Below is a small trained network, with its code and all its weights. Each question gives an input and a class and asks what happens when units are switched off, that is, made to give their printed mean instead of their output.

import numpy as np


def w(rows, s, z=0):
    codes = np.array(rows[::2]) - 128.0
    scale = np.full(codes.shape[1], s)
    scale[-1] = z or s
    return codes * scale


def f(y):
    return np.maximum(y, 0)


def log_softmax(a):
    a = a - a.max(-1, keepdims=True)
    return a - np.log(np.exp(a).sum(-1, keepdims=True))


def net(x, mask):
    res = np.array(x, float).reshape(1, 6) / 4 @ E
    y = f(res @ A[0][:, :-1].T + A[0][:, -1])
    res = res + np.where(mask, y, B[0][:, -1]) @ B[0][:, :-1]
    return log_softmax(res[-1] @ U[:, :-1].T + U[:, -1])


A, B = {}, {}
E = w([
[82,49,26,53,203,160],'x0',
[147,110,126,152,127,135],'x1',
[123,131,129,124,128,126],'x2',
[219,105,203,79,249,90],'x3',
[140,164,15,186,141,15],'x4',
[182,216,51,137,186,242],'x5',
],0.012)
A[0] = w([
[91,60,168,156,140,101,103],'N0',
[92,51,158,115,97,59,96],'N1',
[176,144,120,133,211,40,69],'N2',
[92,74,189,165,127,59,115],'N3',
[181,209,88,146,190,207,164],'N4',
[84,86,90,142,40,173,56],'N5',
[194,219,123,180,134,195,108],'N6',
[122,93,175,106,118,211,76],'N7',
[120,180,170,138,101,112,35],'N8',
[181,98,188,74,185,103,64],'N9',
[73,93,170,173,162,171,8],'N10',
[105,72,167,140,102,71,145],'N11',
[92,128,96,81,140,115,2],'N12',
[79,15,76,84,156,148,170],'N13',
[73,108,249,88,102,238,23],'N14',
[123,159,51,176,133,38,26],'N15',
[45,134,55,169,55,143,66],'N16',
[167,200,229,193,56,105,96],'N17',
[95,119,104,152,53,162,21],'N18',
[106,72,62,101,169,155,90],'N19',
],0.012,0.0027)
B[0] = w([
[85,135,108,85,161,139,181],'N0',
[50,165,70,126,183,189,218],'N1',
[129,57,150,123,76,114,199],'N2',
[89,155,76,77,139,172,213],'N3',
[73,123,62,73,124,181,238],'N4',
[150,110,166,52,105,127,214],'N5',
[88,161,132,107,157,167,222],'N6',
[56,116,93,181,98,96,193],'N7',
[162,149,151,125,154,90,172],'N8',
[128,58,207,53,101,106,201],'N9',
[117,138,120,141,70,120,153],'N10',
[91,155,85,99,183,188,206],'N11',
[141,137,156,150,149,110,161],'N12',
[249,219,162,170,173,64,233],'N13',
[88,92,104,231,99,81,235],'N14',
[81,87,90,235,52,83,231],'N15',
[144,72,191,95,128,156,252],'N16',
[221,207,165,149,138,108,253],'N17',
[131,102,192,54,107,133,197],'N18',
[188,180,137,155,154,124,206],'N19',
],0.011,0.017)
U = w([
[84,141,67,97,183,209,145],'0',
[212,188,151,161,162,113,138],'1',
[96,41,96,220,86,106,228],'2',
[152,9,194,62,109,149,4],'3',
],0.012,0.0017)

Each question gives the input, the list of numbers given to net, and the class t.
The units are the neurons (one row each of A and B). Each row of codes is followed by its name. A weight is (code - 128) times the scale printed after its matrix; where a second scale follows, it is the last column's (A, B and U).
mask holds one flag per neuron, in row order. A switched-off neuron (its flag False) gives its mean, the last column of its row in B, instead of its output. The means were averaged over made-up inputs and are rounded, as every weight is.
A unit's drop is (log p(t) with every unit on - log p(t) with that unit switched off) / (log p(t) with every unit on - log p(t) with every unit switched off).
The circuit of an input: a set's keep is (log p(t) with only the set's units on - log p(t) with every unit switched off) / (log p(t) with every unit on - log p(t) with every unit switched off). Starting from the 12 units with the biggest drops (on a tie, the unit counted first), units are removed one at a time, each time the one whose removal leaves the highest keep (on an exact tie, the one counted first), for as long as the keep stays at least 0.8.
units of the circuit, in order: the units of the circuit, biggest drop first
most important unit: the unit with the biggest drop
k most important neurons: the k neurons with the biggest drops, biggest first
drop when u is switched off: that unit's drop, to one decimal
input [-7,2,-7,5,-7,8], class 0: most important unit : N4
input [-5,7,-2,-2,-3,-3], class 1: 2 most important neurons : (N17, N4)
input [1,6,-4,0,-5,-5], class 0: 4 most important neurons : (N15, N1, N11, N3)
input [5,-2,7,-7,-4,-3], class 3: 2 most important neurons : (N16, N5)
input [-6,8,-4,1,-6,6], class 0: 3 most important neurons : (N4, N6, N13)
input [6,2,7,-8,-4,-6], class 3: 3 most important neurons : (N5, N16, N18)
input [7,0,-7,0,8,-8], class 0: 3 most important neurons : (N1, N11, N3)
input [-4,4,8,-4,6,6], class 0: 2 most important neurons : (N6, N4)
input [6,-8,3,-3,6,-4], class 1: 2 most important neurons : (N13, N14)
input [-8,2,-3,-2,6,8], class 0: 3 most important neurons : (N4, N6, N13)
input [-2,-7,-5,6,2,-7], class 0: 3 most important neurons : (N1, N3, N11)
input [7,-8,-6,-7,-5,-2], class 1: 3 most important neurons : (N13, N19, N9)
input [4,6,2,8,-8,5], class 2: 3 most important neurons : (N14, N7, N16)
input [-8,-7,6,-7,7,-5], class 1: units of the circuit, in order : (N17)
input [6,5,4,-6,2,4], class 1: 2 most important neurons : (N13, N19)
input [2,-5,7,-8,4,-7], class 3: drop when N16 is switched off : 1.5
input [8,4,1,-4,7,5], class 1: drop when N13 is switched off : 0.8
input [-4,-5,3,1,5,3], class 2: drop when N13 is switched off : 0.6
